Here is a tiny trained network, its code and every weight. The questions are about switching its units off for an input and a target symbol, where a switched-off unit gives its printed mean instead of its output.

import numpy as np


def w(rows, s, z=0):
    codes = np.array(rows[::2]) - 128.0
    scale = np.full(codes.shape[1], s)
    scale[-1] = z or s
    return codes * scale


def f(y):
    return y / 2 * (1 + np.tanh(0.7978845608 * (y + 0.044715 * y**3)))


def softmax(a):
    e = np.exp(a - a.max(-1, keepdims=True))
    return e / e.sum(-1, keepdims=True)


def log_softmax(a):
    a = a - a.max(-1, keepdims=True)
    return a - np.log(np.exp(a).sum(-1, keepdims=True))


def net(x, mask):
    ids = ['αβγεζηθλμξσψω'.index(c) for c in x.split()]
    T = len(ids)
    res = E[ids] + P[:T]
    u = 0
    for l in range(2):
        q, k, v = (res @ M[l].T for M in (Q, K, V))
        z = softmax(np.where(np.tri(T) > 0, q @ k.T / 2**0.5, -1e9)) @ v
        res = res + np.where(mask[u], z, O[l][:, -1]) @ O[l][:, :-1]
        u += 1
        y = f(res @ A[l][:, :-1].T + A[l][:, -1])
        res = res + np.where(mask[u : u + 8], y, B[l][:, -1]) @ B[l][:, :-1]
        u += 8
    return log_softmax(res[-1] @ U[:, :-1].T + U[:, -1])


Q, K, V, O, A, B = {}, {}, {}, {}, {}, {}
E = w([
[157,70,156,132,55,139,93,193,207,84,99],'α',
[120,113,184,105,98,95,89,80,84,114,39],'β',
[194,148,225,195,115,136,34,115,144,135,53],'γ',
[173,113,186,145,104,127,54,161,163,162,115],'ε',
[215,129,205,183,78,149,47,179,212,125,66],'ζ',
[176,128,240,64,100,72,127,148,123,111,38],'η',
[212,59,93,190,205,87,20,29,32,67,24],'θ',
[214,62,196,236,96,184,125,246,212,185,172],'λ',
[137,27,240,95,86,150,194,138,100,38,199],'μ',
[164,180,230,239,179,152,1,48,32,112,130],'ξ',
[43,49,191,219,248,64,216,22,72,170,78],'σ',
[104,89,114,48,210,22,53,77,238,9,243],'ψ',
[29,55,80,113,107,28,204,197,40,29,163],'ω',
],0.0046)
P = w([
[124,45,181,44,73,132,24,76,172,171,86],'0',
[205,21,244,180,76,92,21,163,141,90,15],'1',
[190,3,233,220,110,75,17,188,145,86,40],'2',
[149,29,227,190,120,93,35,180,128,96,53],'3',
[156,60,231,193,118,81,56,162,107,92,80],'4',
[146,77,224,199,136,74,75,158,133,66,84],'5',
[149,93,225,200,167,77,81,154,125,55,104],'6',
[147,111,212,197,178,58,82,152,101,52,124],'7',
[152,137,224,192,206,50,100,138,89,38,142],'8',
[146,139,210,192,212,55,133,114,73,28,143],'9',
[148,150,200,192,232,41,135,127,86,23,161],'10',
[104,166,163,175,234,27,136,88,53,20,191],'11',
[110,173,185,171,233,47,150,91,63,19,190],'12',
[177,147,196,173,207,95,97,104,94,38,135],'13',
],0.004)
Q[0] = w([
[45,242,1,17,35,238,249,70,154,249,208],'0.h0',
[225,14,249,252,219,13,10,181,76,14,91],'0.h0',
],0.0042)
K[0] = w([
[237,18,180,72,18,233,17,148,199,216,4],'0.h0',
[6,230,59,158,243,22,243,103,54,45,246],'0.h0',
],0.0043)
V[0] = w([
[242,204,238,232,224,219,17,14,116,229,32],'0.h0',
[17,83,107,116,242,10,150,11,3,58,92],'0.h0',
],0.0043)
O[0] = w([
[229,244,181,174,246,246,36,20,237,114,11,76],'0.h0',
[11,71,188,226,228,3,67,118,29,55,30,254],'0.h0',
],0.0047,0.0046)
A[0] = w([
[15,19,120,200,169,16,50,125,22,47,71,248],'0.n0',
[238,56,207,34,25,131,78,122,222,121,232,253],'0.n1',
[222,236,207,152,251,185,17,5,234,23,3,231],'0.n2',
[102,27,246,177,26,29,19,217,54,79,135,242],'0.n3',
[228,71,75,22,11,225,94,130,220,237,242,196],'0.n4',
[127,27,226,16,8,112,122,83,149,227,126,224],'0.n5',
[211,232,99,104,132,230,45,42,225,197,121,190],'0.n6',
[49,63,201,138,224,53,43,49,150,32,4,237],'0.n7',
],0.0041,0.004)
B[0] = w([
[152,50,170,200,61,19,78,107,117,134,136,254],'0.n0',
[23,87,194,5,54,160,161,217,231,86,226,142],'0.n1',
[231,169,169,124,241,185,17,26,158,74,3,169],'0.n2',
[40,81,206,169,81,12,129,176,97,71,137,239],'0.n3',
[94,71,26,47,32,235,217,223,210,216,216,125],'0.n4',
[16,34,211,20,40,91,146,224,101,132,176,142],'0.n5',
[178,239,19,34,81,224,37,55,178,189,94,130],'0.n6',
[138,47,211,184,171,44,54,67,137,160,68,226],'0.n7',
],0.0042,0.016)
Q[1] = w([
[76,246,7,70,201,186,249,129,64,204,189],'1.h0',
[108,251,3,27,221,202,240,100,121,163,191],'1.h0',
],0.0038)
K[1] = w([
[198,202,213,240,106,152,137,229,107,1,83],'1.h0',
[179,208,186,219,90,140,172,244,89,16,111],'1.h0',
],0.0031)
V[1] = w([
[157,130,179,248,241,8,19,12,22,18,2],'1.h0',
[7,7,237,177,26,16,229,241,12,51,213],'1.h0',
],0.0042)
O[1] = w([
[10,191,13,78,253,27,132,125,149,108,28,254],'1.h0',
[77,5,173,84,189,193,91,218,9,32,100,216],'1.h0',
],0.004,0.0069)
A[1] = w([
[202,48,251,228,53,174,63,128,95,117,210,197],'1.n0',
[173,254,17,144,115,70,94,24,243,197,100,159],'1.n1',
[49,124,132,94,167,42,110,146,196,157,45,216],'1.n2',
[153,110,132,28,123,221,68,156,112,60,127,186],'1.n3',
[187,60,210,147,103,252,134,164,12,111,179,31],'1.n4',
[34,111,36,31,235,112,132,206,86,56,9,88],'1.n5',
[33,34,143,27,237,173,61,220,30,45,35,79],'1.n6',
[151,153,197,120,167,86,61,128,191,92,105,254],'1.n7',
],0.0038,0.0036)
B[1] = w([
[39,146,77,153,227,158,138,134,37,216,207,239],'1.n0',
[129,117,26,94,99,120,118,127,23,12,197,194],'1.n1',
[151,100,126,120,132,123,226,211,173,116,69,217],'1.n2',
[122,166,126,29,108,166,115,22,119,27,125,151],'1.n3',
[149,213,71,219,136,182,252,156,66,64,18,183],'1.n4',
[204,10,54,76,69,185,192,82,143,216,87,219],'1.n5',
[206,240,84,238,117,111,25,186,151,199,104,252],'1.n6',
[56,80,190,79,175,169,203,158,128,92,122,195],'1.n7',
],0.0036,0.024)
U = w([
[166,126,94,132,92,108,30,111,160,254,175,92],'α',
[65,109,130,96,119,146,61,73,140,211,151,107],'β',
[63,46,222,57,194,101,62,120,203,20,212,239],'γ',
[62,35,55,34,122,180,213,47,88,100,137,82],'ε',
[236,125,109,153,10,116,117,123,179,33,119,85],'ζ',
[130,141,146,216,217,150,179,105,200,224,56,18],'η',
[33,114,114,166,96,65,97,179,108,179,153,106],'θ',
[161,148,247,63,75,123,182,128,157,94,45,252],'λ',
[221,180,89,195,156,176,233,183,156,201,117,136],'μ',
[94,236,59,137,116,123,99,139,100,91,158,19],'ξ',
[255,74,50,123,102,122,77,130,92,98,106,36],'σ',
[118,83,148,103,152,182,234,94,89,37,142,177],'ψ',
[71,238,117,141,189,169,50,124,89,63,151,161],'ω',
],0.0039,0.0033)

Each question gives the input, a string of symbols that net reads in full, and the target symbol t.
The units are the heads (2 rows each of Q, K, V and O) and the neurons (one row each of A and B). Each row of codes is followed by its name. A weight is (code - 128) times the scale printed after its matrix; where a second scale follows, it is the last column's (O, A, B and U).
mask holds one flag per unit, layer by layer, with each layer's heads first. A switched-off unit (its flag False) gives its mean, the last column of its rows in O or B, instead of its output. The means were averaged over made-up inputs and are rounded, as every weight is.
A unit's drop is (log p(t) with every unit on - log p(t) with that unit switched off) / (log p(t) with every unit on - log p(t) with every unit switched off).
The circuit of an input: a set's keep is (log p(t) with only the set's units on - log p(t) with every unit switched off) / (log p(t) with every unit on - log p(t) with every unit switched off). Starting from the 12 units with the biggest drops (on a tie, the unit counted first), units are removed one at a time, each time the one whose removal leaves the highest keep (on an exact tie, the one counted first), for as long as the keep stays at least 0.8.
units of the circuit, in order: the units of the circuit, biggest drop first
unit that matters most: the unit with the biggest drop
k most important neurons: the k neurons with the biggest drops, biggest first
top k neurons in layer l: the k neurons of layer l with the biggest drops, biggest first
input η ω ω ω η ω γ, target γ: units of the circuit, in order : [1.n6 1.n4]
input η γ α θ η ε σ, target γ: most important neuron : [1.n6]
input η ω α ω λ η, target γ: units of the circuit, in order : [1.n6 1.n4 1.n5]
input ξ θ σ ζ γ α α ζ θ ζ, target ξ: 4 most important neurons : [1.n1 0.n6 0.n2 0.n3]
input α α α θ μ η η ω μ ω, target ψ: top 3 neurons in layer 0 : [0.n4 0.n1 0.n5]
input ξ σ η ω μ ξ α θ λ ψ μ ε ζ, target ξ: 2 most important neurons : [0.n6 1.n1]
input ω ξ λ ε μ ω λ σ ζ μ, target σ: 3 most important neurons : [1.n6 1.n5 1.n0]
input γ γ β η λ μ σ ξ ζ ω α, target ζ: top 4 neurons in layer 0 : [0.n2 0.n6 0.n3 0.n0]
input η ω θ β γ μ θ γ ω ξ ξ α λ ψ, target γ: units of the circuit, in order : [1.n6 1.n4 1.n5]
input η α μ ω ω σ ζ ω ξ σ, target γ: 3 most important neurons : [1.n6 1.n4 1.n5]
input α σ η η α λ ζ, target ψ: 2 most important neurons : [1.n6 0.n4]
input θ ψ η η ω ω ω ω ω μ ω, target ε: 2 most important neurons : [1.n6 0.n2]
input η λ σ ψ μ α β α η γ ω β ω, target γ: units of the circuit, in order : [1.n6 1.n4]
input μ β η ξ ω ω η ψ ε η, target ω: top 4 neurons in layer 0 : [0.n4 0.n1 0.n5 0.n2]
input ω ε ω α η ω ξ α β η θ, target σ: unit that matters most : 1.h0
input α θ ω ζ ζ σ, target ψ: 2 most important neurons : [1.n6 0.n4]
input ζ α γ η ζ ω ω σ, target α: 2 most important neurons : [0.n6 0.n4]
input ξ η ω ζ λ μ σ ω, target ξ: 3 most important neurons : [0.n6 1.n1 0.n2]
input λ η ξ ω ξ η ω ε, target μ: top 2 neurons in layer 1 : [1.n4 1.n0]
input ω ω α η ζ γ ω ψ ω α, target σ: top 3 neurons in layer 1 : [1.n6 1.n5 1.n0]
input λ ω ξ ω η ξ η, target μ: 3 most important neurons : [0.n4 1.n4 1.n0]
input η ξ η α, target γ: top 3 neurons in layer 0 : [0.n1 0.n5 0.n4]
input α ξ α ζ ω η ξ ψ, target ψ: top neuron in layer 0 : [0.n4]
input θ σ ζ ω γ σ ω β ψ, target ε: top 3 neurons in layer 1 : [1.n6 1.n1 1.n5]
input ζ ψ σ, target α: top 2 neurons in layer 1 : [1.n4 1.n2]
